In the rows, 128 means zero.
Each row of numbers belongs to one of the things below and depends on some of the facts about them. Some rows are named. Which thing is each other row?

Some things and their rows:
[128 139 121 153 119 108 125 129 119 127  96 156 116 135 124 133 126 115
 121 151 132 141 143 136 113 148 138 130 124 133 131 127 123 124 139 124
 102 132 134 139 104 128 134 118 125 110 130]: z759
[127 137 150 128 133 171 123 135 133 131 138 136 139  85 123 116 132 127
 139 111 107 121 116 124 151 110 124 106 127 119 126 123 128 135 140 119
 132 125 127 121 151 123 123 122 151 164 128]: z732
[125 103 115 129 129 132 134 134 111 128 132 139 127 156 130 122 128 137
 122 129 161 135 128 122 128 134 124 135 130 130 132 122 128 125 129 126
 131 131 131 126 121 125 137 123 118 122 130]: z574
[131 134 120 106 126 107 127 122 131 128 116 120 120 140 121 118 134 132
 138 110 106 130 129 131 111 136 126 139 129 128 126 129 126 111 127 129
 147 127 124 128 128 135 114 128 118 137 123]: z656
[130 187 147 118 131 157 131 120 154 118 167 116 140  69 125 122 120 122
 133 127 141 127 113 107 138 142 116 122 138 128 132 128 123 129  98 136
 169 120 140 100 149 120 116 182 103 143 148]: z282
[122 118 118 145 123 107 121 127 113 129 124 145 115 157 142 129 129 141
 120 143 149 130 144 132 108 133 134 146 125 139 137 130 126 119 139 129
 111 130 129 142 106 128 146  93 118 106 126]: z668
[125 118 126 134 125 140 124 137 112 134 106 135 129  87 146 132 129 131
 130 119 130 127 130 130 137 115 136 120 125 122 127 126 131 130 134 123
 100 129 122 134 137 123 128 132 126 123 124]: z553
[124 109 116 138 120  91 122 122 116 120 116 152 115 165 109 115 139 128
 129 142 112 136 136 139 114 126 131 126 123 134 129 109 121 135 175 132
 127 131 128 142 108 119 143  82 168 105 120]: z483
[130 142 128 107 128 113 125 126 134 125 124 132 121 154 111 110 137 127
 143 114  89 128 130 130 114 135 120 136 127 130 121 131 123 116 135 124
 154 128 128 126 127 138 122 108 135 161 119]: z979
[128 119 142 123 137 142 127 143 124 131 149 123 131 163 132 128 126 134
 120 122 156 134 110 120 140 131 114 127 138 121 124 132 134 133 106 131
 156 124 124 112 125 134 129 148 127 125 138]: z663
[132 133 118 110 127 105 128 123 129 127 121 117 123 130 119 118 132 129
 136 109 104 129 128 131 112 137 126 141 132 128 124 131 126 111 128 129
 144 128 125 127 129 138 118 132 116 143 122]: z244
[121  99 121 152 119 106 119 132 104 125 120 172 106 205 131 118 141 138
 123 167 128 127 156 133 101 131 132 134 116 144 134 137 120 112 170 118
 108 128 129 155  94 132 163  38 142 134 121]: z270
[129 133 136 123 129 158 127 134 126 132 127 120 139  83 139 131 126 127
 134 111 124 123 118 125 149 115 129 115 129 119 127 126 131 134 125 125
 119 126 124 123 155 123 116 144 129 138 131]: z983
[135 158 131 106 148 140 121 122 163 127 161  91 150 130  97 127 123 117
 128 115 117 119 111 108 149 127 118 120 129 123 132 135 128 147  86 136
 144 126 136 111 154 126 112 158 140 145 142]: z882
[131 134 124 106 125 102 120 133 135 132 117 113 116 150 119 126 131 129
 138 120 104 131 123 134 113 134 122 139 136 125 121 141 131 110 121 129
 157 127 116 123 114 146 116 137 126 135 126]: z276
[124 120 122 126 128  96 124 119 115 124 119 129 126 126 116 122 128 127
 126 126 131 137 125 131 120 129 128 134 127 130 133 103 125 139 156 140
 128 130 128 131 127 111 129 138 141  91 128]: z10
[134 120 118 127 124 139 128 114 126 125 101 135 140  97 154 132 128 123
 127 117 130 125 131 140 142 117 137 127 126 131 125 125 136 125 142 120
 106 130 122 134 136 133 129 143 129 134 119]: z329

Some facts about the things:
z10 (α g) (ζ z226)
z111 (α a) (ζ z461)
z124 (α e) (ζ z201)
z132 (α g) (ζ z91)
z133 (α d) (ζ z355)
z15 (Π z111) (α b) (ζ z461)
z158 (Π z163) (ζ z276)
z160 (Π z381) (α g) (ζ z163)
z163 (ζ z276)
z164 (Π z796) (ζ z276)
z166 (Π z861) (α f) (ζ z296)
z171 (Π z64) (α b) (ζ z796)
z18 (Π z5) (α e) (ζ z244)
z180 (α b) (ζ z828)
z195 (Π z997) (α d) (ζ z860)
z201 (Π z403) (ζ z979)
z226 (Π z854) (ζ z701)
z233 (Π z554) (ζ z154)
z250 (Π z535) (α g) (ζ z117)
z256 (Π z296) (α d) (ζ z939)
z262 (Π z435) (α a) (ζ z91)
z265 (Π z10) (α a) (ζ z226)
z266 (ζ z873)
z270 (α b) (ζ z790)
z274 (Π z612) (α b) (ζ z656)
z280 (Π z340) (α b) (ζ z939)
z282 (Π z80) (α b) (ζ z266)
z296 (ζ z939)
z309 (Π z400) (α a) (ζ z790)
z314 (α f) (ζ z163)
z329 (Π z777) (α a) (ζ z233)
z33 (Π z759) (ζ z873)
z339 (Π z537) (α d) (ζ z485)
z340 (Π z256) (α a) (ζ z939)
z341 (α g) (ζ z164)
z345 (Π z950) (α b) (ζ z67)
z35 (Π z553) (α g) (ζ z684)
z354 (Π z250) (α c) (ζ z117)
z356 (Π z378) (α a) (ζ z828)
z360 (Π z714) (α a) (ζ z656)
z363 (Π z556) (ζ z154)
z368 (α c) (ζ z979)
z370 (Π z345) (α b) (ζ z67)
z378 (Π z720) (α b) (ζ z828)
z381 (Π z314) (α a) (ζ z163)
z400 (Π z702) (α b) (ζ z790)
z403 (Π z790) (α b) (ζ z979)
z409 (α d) (ζ z266)
z413 (Π z485) (α d) (ζ z873)
z414 (Π z525) (α a) (ζ z656)
z424 (α b) (ζ z296)
z431 (Π z262) (α a) (ζ z91)
z435 (Π z132) (α a) (ζ z91)
z445 (Π z860) (α e) (ζ z244)
z453 (Π z755) (α e) (ζ z485)
z454 (Π z740) (α a) (ζ z828)
z483 (Π z368) (α g) (ζ z979)
z485 (Π z33) (ζ z873)
z5 (α a) (ζ z244)
z50 (α b) (ζ z882)
z508 (Π z166) (α e) (ζ z296)
z515 (α d) (ζ z554)
z525 (Π z274) (α c) (ζ z656)
z535 (α b) (ζ z117)
z537 (α c) (ζ z485)
z540 (Π z869) (ζ z873)
z546 (Π z35) (α a) (ζ z684)
z553 (Π z668) (α a) (ζ z684)
z554 (ζ z154)
z556 (Π z568) (ζ z154)
z559 (Π z978) (α e) (ζ z233)
z568 (Π z233) (α c) (ζ z154)
z574 (Π z414) (α f) (ζ z656)
z597 (Π z265) (α a) (ζ z226)
z601 (α d) (ζ z540)
z605 (Π z424) (α d) (ζ z296)
z607 (Π z732) (α g) (ζ z201)
z612 (α a) (ζ z656)
z64 (α g) (ζ z796)
z640 (Π z983) (α f) (ζ z100)
z642 (Π z839) (α a) (ζ z490)
z648 (Π z872) (α b) (ζ z882)
z663 (Π z894) (α f) (ζ z158)
z668 (α b) (ζ z684)
z67 (Π z158) (ζ z276)
z677 (Π z980) (α a) (ζ z556)
z679 (Π z226) (α b) (ζ z701)
z684 (Π z925) (ζ z312)
z702 (Π z85) (α a) (ζ z790)
z711 (Π z431) (α a) (ζ z91)
z714 (Π z574) (α b) (ζ z656)
z720 (Π z454) (α a) (ζ z828)
z732 (Π z922) (α a) (ζ z201)
z74 (Π z818) (α a) (ζ z91)
z740 (Π z180) (α a) (ζ z828)
z755 (Π z339) (α b) (ζ z485)
z759 (Π z540) (α e) (ζ z873)
z76 (Π z876) (α c) (ζ z363)
z777 (α a) (ζ z233)
z790 (Π z483) (ζ z979)
z796 (Π z67) (ζ z276)
z80 (Π z87) (α b) (ζ z266)
z803 (Π z663) (α d) (ζ z158)
z818 (Π z711) (α f) (ζ z91)
z827 (Π z928) (α c) (ζ z701)
z828 (Π z912) (ζ z117)
z839 (α e) (ζ z490)
z843 (α g) (ζ z67)
z85 (Π z270) (α c) (ζ z790)
z854 (Π z827) (α f) (ζ z701)
z860 (Π z18) (ζ z244)
z861 (Π z605) (α a) (ζ z296)
z869 (Π z266) (α f) (ζ z873)
z87 (Π z409) (α b) (ζ z266)
z872 (Π z50) (α a) (ζ z882)
z876 (α b) (ζ z363)
z882 (Π z280) (ζ z939)
z894 (α a) (ζ z158)
z912 (Π z354) (α b) (ζ z117)
z922 (Π z124) (α b) (ζ z201)
z925 (α d) (ζ z312)
z928 (α e) (ζ z701)
z948 (Π z195) (α d) (ζ z860)
z950 (Π z843) (α a) (ζ z67)
z978 (Π z329) (α e) (ζ z233)
z980 (α e) (ζ z556)
z983 (α a) (ζ z100)
z997 (α a) (ζ z860)

Name these rows:
No name comes twice in this set of rows, the named rows included.
[136 153 159 110 142 173 136 107 157 119 149 113 144  74 139 135 113 113
 125 103 118 121 112 125 151 116 120 125 132 126 131 134 129 142 112 128
 154 127 125 103 168 125 119 187  98 151 120] => z76
[127  91  69 176  88  50 123 127  89 126  56 180 100 189 129 141 143 124
 122 196 121 143 174 150  88 154 158 132 117 153 125 137 124  95 192 121
  58 141 129 170  47 134 164  21 146  78 125] => z266
[133 128 122 121 134 147 116 136 134 140 125 111 144  97 114 135 126 124
 132 114 115 116 119 116 150 117 129 116 125 119 128 135 134 141 114 126
  96 129 129 126 155 122 115 136 149 134 134] => z872
[124  86  99 154 112 102 117 139  89 134  74 160 115 131 146 137 134 137
 127 143 130 131 151 145 119 123 147 129 119 132 127 129 132 116 170 117
  66 136 116 158 105 126 145  69 137 103 118] => z262
[126 148 147 126 135 145 128 126 133 127 160 114 132 127 135 123 122 135
 126 124 145 122 123 117 130 127 121 136 130 129 137 126 125 135 108 133
 148 124 132 119 141 122 132 147 108 131 132] => z714
[133 186 156 126 134 154 138 122 156 122 147 121 138  56 119 125 116 109
 133 118 131 135 113 116 140 142 118 118 136 120 130 123 122 142 100 131
 155 124 142 104 150 120 107 189 116 136 138] => z453
[124  98 123 163 123 115 123 133 102 128 104 173  99 171 123 133 136 124
 126 154 112 129 156 146 110 126 141 121 118 138 134 140 123 117 182 115
  91 137 120 154 100 128 152  46 123 125 115] => z368
[131 143 121 136 116 117 128 118 133 121 124 131 131 115 119 131 128 118
 130 146 125 134 129 127 127 141 130 122 129 133 124 127 125 121 136 132
 137 128 134 123 109 128 126 125 133 121 137] => z33
[130 147 143 125 134 127 120 130 143 131 146 111 135 143 125 137 124 122
 126 132 125 130 111 126 138 128 119 124 137 122 127 130 132 138 105 134
 161 123 119 117 124 137 120 145 151 123 132] => z796
[128 166 165 120 147 156 132 123 151 127 149 112 141  97 123 126 115 118
 125 102 135 129 112 120 143 127 115 128 132 120 134 114 125 154  92 130
 156 122 135 109 160 121 112 187 111 144 129] => z445

The same things again, as new rows of numbers:
Known rows:
[133 120 112  93 110 134 129 126 101 132 142 117  91 110 136 157 107 128
 132 112 134 132 107 157 142 142 138 102 129 131]: z91
[165 138  66 151 173 112 126 176 125 141 146  94 144 130 153 142 161 133
 126 139 140 133 174 153 144 141 151 112 126 112]: z668
[148 107 153 139 115 121 125 125  74 148 107 125 158  99 128  98  85 108
  91 138 172 122 138 134 181 130 126  76 110  97]: z345
[108 107 107 123  90 150 117 148 102 196 147 139 101 112 132 182 102 133
 106  85 162  78 124 154 156 171 145 113 102 104]: z67
[155 113 160 117 114 133 125  98  93 111  99 123 122 131 127  94  96 127
 120 137 145 126 134 123 167 141 129  79 123 119]: z265
[158 136 132  77 102 119 134  84  84 111 127 142 118 104 122  89 118 137
  91 111 157 169 117  92 144 110  69  84 131 139]: z597
[108 158 114 131  99 101 106 134 109 196 105 144 116 153 125 125 131 160
 153 107  94 129 149 127 148 158 159 108 116 142]: z354
[158 136 135  77 102 119 135  83  82 113 125 141 119 101 121  90 117 138
  91 111 155 168 119  90 143 110  68  84 130 139]: z360
[120 125 128 107 122 140 130 111 130 136 110 118 133 131 148 131 110 167
  98 106 146 136 150 121 152 159 113 103 101 114]: z341
[124 163  79  85 183 134 144 162 146 115 118  86 158 133 185 158 147 156
 132 156 125 131 188 171 119 167 137 125 139 123]: z740
[132 138 105  71  95 132 127 150 101  98 150 138  87  93 116 153 114 133
 139 126 117 138 114 169 157 157 162  99 138 142]: z154
[135 138 121  52  74 124 137 110  67 105 156 156  91  73 104 128 101 130
 109 113 140 177  82 121 157 115 101  81 136 148]: z828
[148 124 115 102 141 137 140 103 103 146 110 117 117 147 136 143 113 147
 134 139 122 137 128 120 135 126 119  95 128 120]: z601
[ 90 173 104  45 174 150 162 122 174 137  73  87 188 138 213 157 124 166
 131 134 106 123 183 219  72 176 115 159 140 124]: z132
[174 119 122  49  98 165 137  66  99  49 136 164 126  96  91  98 126 153
  88 112 149 171 130  89 144 144  83 107 124 125]: z559
[166 120 150 123 116 118 124 123  73 118 103 136 151 109 114  81 103 107
 117 158 140 133 142 137 176 132 138  77 132 119]: z378
[106 108  95 135 110  97 101 105  36 222 139 144 123 117 122 189 108 135
 154 126 150 113 150 137 121 161 165 118 110 112]: z314

Rows to name:
No name comes twice in this set of rows, the named rows included.
[ 82 134  84  90 155 139 148 178 137 155 151  71 128  99 199 221 106 147
 108 122 163 115 140 203 130 173 143 128 115 104] => z163
[140 128 117 101 128 124 126 102  99 132 116 119 117 133 141 133 118 145
 129 129 138 137 143 128 133 150 122 101 127 130] => z133
[103 147  90 152 152  58 125 142 137 160 122  65  89 152 173 142 172 163
 134 113 114 150 141 132 120 151 178 120 101 130] => z85
[123 179  82  68 181 126 158 170 135 140 105 101 202 108 192 146 141 127
 128 169 120 124 192 228  95 149 128 139 154 119] => z180
[129 117 121  76 103  70 123  62   9 150 149 144 114  81 111 146  98 125
 139 134 154 196  98 101 115 105 109  90 129 143] => z640
[193  95 140  79 116 175 114  41 102  71 148 136 129 116 117  99 108 136
 106  68 168 181 132  97 129 139  43 109 130 142] => z508
[125 109 172 117 104 141 121  95 107 123  91 121 127 130 136 111  80 157
  97 117 151 133 134 113 176 159 125  83  96 106] => z64
[149 104 163 122 114 109 132  82  99 105  89 103 103 132 134  76 119 114
 111 133 146 111 121 126 143 141 144  87 116 113] => z732
[132 135  72  84 179 157 167 163 151 150 135  67 112 135 178 223 114 141
 150 147 100 132 107 204 110 124 141 119 141 116] => z540
[155 121 102 125 127 148 128 110 109 183 103 140 109 169 114 150 126 150
 150 128 104  98 139 119 130 136 134 105 123 115] => z339
[125 126 143  76  91 131 133  80  99 123 121 141 127 103 132 105  99 168
  66  90 166 176 117  81 152 124  67  85  99 124] => z160
[143 122 130  67  83 123 135  98  76 114 157 137  79  81 116 132  98 123
 103  95 149 174  71 128 144 108  91  82 133 147] => z684
[155 109 105  99 131 160 154 124 115 155 128 110  84 135 128 184  94 128
 139 133 103 134  70 149 138  98 127  88 129 116] => z873
[134 147  62 100 129 130 124 193 128  97 174 111  86 109 136 184 147 148
 152 135 114 138 140 170 160 174 189 111 131 137] => z233

